Here is a tiny trained network, its code and every weight. The questions are about switching its units off for an input and a class, where a switched-off unit gives its printed mean instead of its output.

import numpy as np


def w(rows, s, z=0):
    codes = np.array(rows[::2]) - 128.0
    scale = np.full(codes.shape[1], s)
    scale[-1] = z or s
    return codes * scale


def f(y):
    return y / 2 * (1 + np.tanh(0.7978845608 * (y + 0.044715 * y**3)))


def log_softmax(a):
    a = a - a.max(-1, keepdims=True)
    return a - np.log(np.exp(a).sum(-1, keepdims=True))


def net(x, mask):
    res = np.array(x, float).reshape(1, 3) / 4 @ E
    y = f(res @ A[0][:, :-1].T + A[0][:, -1])
    res = res + np.where(mask, y, B[0][:, -1]) @ B[0][:, :-1]
    return log_softmax(res[-1] @ U[:, :-1].T + U[:, -1])


A, B = {}, {}
E = w([
[97,253,89,187,32,104,167],'x0',
[8,180,180,162,187,247,172],'x1',
[147,25,107,160,32,218,131],'x2',
],0.007)
A[0] = w([
[121,140,122,147,130,129,84,69],'N1',
[160,106,121,125,105,165,159,92],'N2',
[103,135,144,131,167,80,128,80],'N3',
[114,165,140,162,161,196,106,112],'N4',
[146,191,145,174,64,132,110,122],'N5',
[144,83,135,106,168,140,119,88],'N6',
[110,88,141,139,65,163,134,96],'N7',
[114,188,85,147,67,121,127,95],'N8',
[142,201,126,112,228,49,123,94],'N9',
[110,201,132,121,6,106,148,93],'N10',
[147,65,112,134,35,202,111,110],'N11',
[97,159,125,146,145,201,128,83],'N12',
[117,126,127,126,112,140,124,251],'N13',
[90,122,126,123,123,132,123,76],'N14',
[139,56,153,112,183,124,121,136],'N15',
[153,43,115,127,207,133,140,104],'N16',
[144,90,109,122,92,76,114,90],'N17',
[89,142,134,98,155,193,147,107],'N18',
[125,132,150,152,154,150,142,77],'N19',
[111,65,139,118,186,119,106,89],'N20',
[112,95,117,148,104,140,123,85],'N21',
[183,104,105,115,76,39,116,118],'N22',
[166,101,136,130,101,46,123,88],'N23',
],0.018,0.013)
B[0] = w([
[124,136,122,71,127,131,100,116],'N1',
[134,124,117,71,130,84,115,152],'N2',
[126,141,136,85,118,99,100,155],'N3',
[98,127,145,92,137,158,171,185],'N4',
[171,131,96,123,117,150,115,194],'N5',
[190,135,114,93,130,128,106,170],'N6',
[81,161,148,90,105,100,93,180],'N7',
[180,139,84,104,118,149,101,191],'N8',
[89,127,136,128,75,53,86,251],'N9',
[186,161,66,117,141,139,105,219],'N10',
[110,123,141,118,77,47,102,245],'N11',
[98,113,135,73,173,146,144,179],'N12',
[108,90,121,255,154,135,151,242],'N13',
[123,164,139,74,131,130,129,122],'N14',
[187,129,98,142,131,154,113,220],'N15',
[156,167,74,131,123,157,115,212],'N16',
[96,138,138,82,154,157,146,181],'N17',
[108,107,157,85,148,164,144,186],'N18',
[132,125,141,62,134,128,122,136],'N19',
[144,154,53,113,125,132,127,184],'N20',
[81,183,141,89,133,121,96,141],'N21',
[66,105,159,128,165,175,163,248],'N22',
[124,119,168,68,147,147,163,196],'N23',
],0.043,0.013)
U = w([
[161,160,61,126,145,174,108,145],'0',
[65,107,137,79,180,178,171,160],'1',
[69,134,129,110,89,53,84,144],'2',
[123,94,125,247,146,146,164,255],'3',
[164,153,204,136,99,111,143,38],'4',
[168,149,157,104,136,147,175,46],'5',
[144,165,189,120,115,175,147,27],'6',
],0.012,0.0048)

Each question gives the input, the list of numbers given to net, and the class t.
The units are the neurons (one row each of A and B). Each row of codes is followed by its name. A weight is (code - 128) times the scale printed after its matrix; where a second scale follows, it is the last column's (A, B and U).
mask holds one flag per neuron, in row order. A switched-off neuron (its flag False) gives its mean, the last column of its row in B, instead of its output. The means were averaged over made-up inputs and are rounded, as every weight is.
A unit's drop is (log p(t) with every unit on - log p(t) with that unit switched off) / (log p(t) with every unit on - log p(t) with every unit switched off).
The circuit of an input: a set's keep is (log p(t) with only the set's units on - log p(t) with every unit switched off) / (log p(t) with every unit on - log p(t) with every unit switched off). Starting from the 12 units with the biggest drops (on a tie, the unit counted first), units are removed one at a time, each time the one whose removal leaves the highest keep (on an exact tie, the one counted first), for as long as the keep stays at least 0.8.
units of the circuit, in order: the units of the circuit, biggest drop first
unit that matters most: the unit with the biggest drop
k most important neurons: the k neurons with the biggest drops, biggest first
drop when u is switched off: that unit's drop, to one decimal
input [4,1,-5], class 2: unit that matters most : N9
input [-6,-3,-7], class 2: 2 most important neurons : (N9; N10)
input [-4,-7,-7], class 1: 3 most important neurons : (N22; N23; N11)
input [2,7,-7], class 1: 3 most important neurons : (N11; N4; N18)
input [-4,-1,5], class 2: 2 most important neurons : (N11; N10)
input [-2,-7,8], class 2: 2 most important neurons : (N11; N7)
input [1,-6,-6], class 1: 3 most important neurons : (N22; N11; N23)
input [4,5,-4], class 1: 2 most important neurons : (N11; N4)
input [6,-7,5], class 1: 2 most important neurons : (N22; N23)
input [0,4,1], class 1: 3 most important neurons : (N12; N18; N4)
input [3,-4,3], class 1: 2 most important neurons : (N9; N22)
input [-8,3,-8], class 0: 2 most important neurons : (N15; N11)
input [-4,0,5], class 2: 2 most important neurons : (N11; N10)
input [-4,1,6], class 2: units of the circuit, in order : (N11)
input [2,2,-3], class 3: 2 most important neurons : (N11; N7)
input [-3,-2,0], class 3: drop when N10 is switched off : 0.2
input [1,3,3], class 3: drop when N23 is switched off : 0.2
input [0,4,7], class 2: drop when N11 is switched off : 0.4
input [3,-1,0], class 3: drop when N15 is switched off : 0.0
input [5,-7,-3], class 1: most important neuron : (N22)
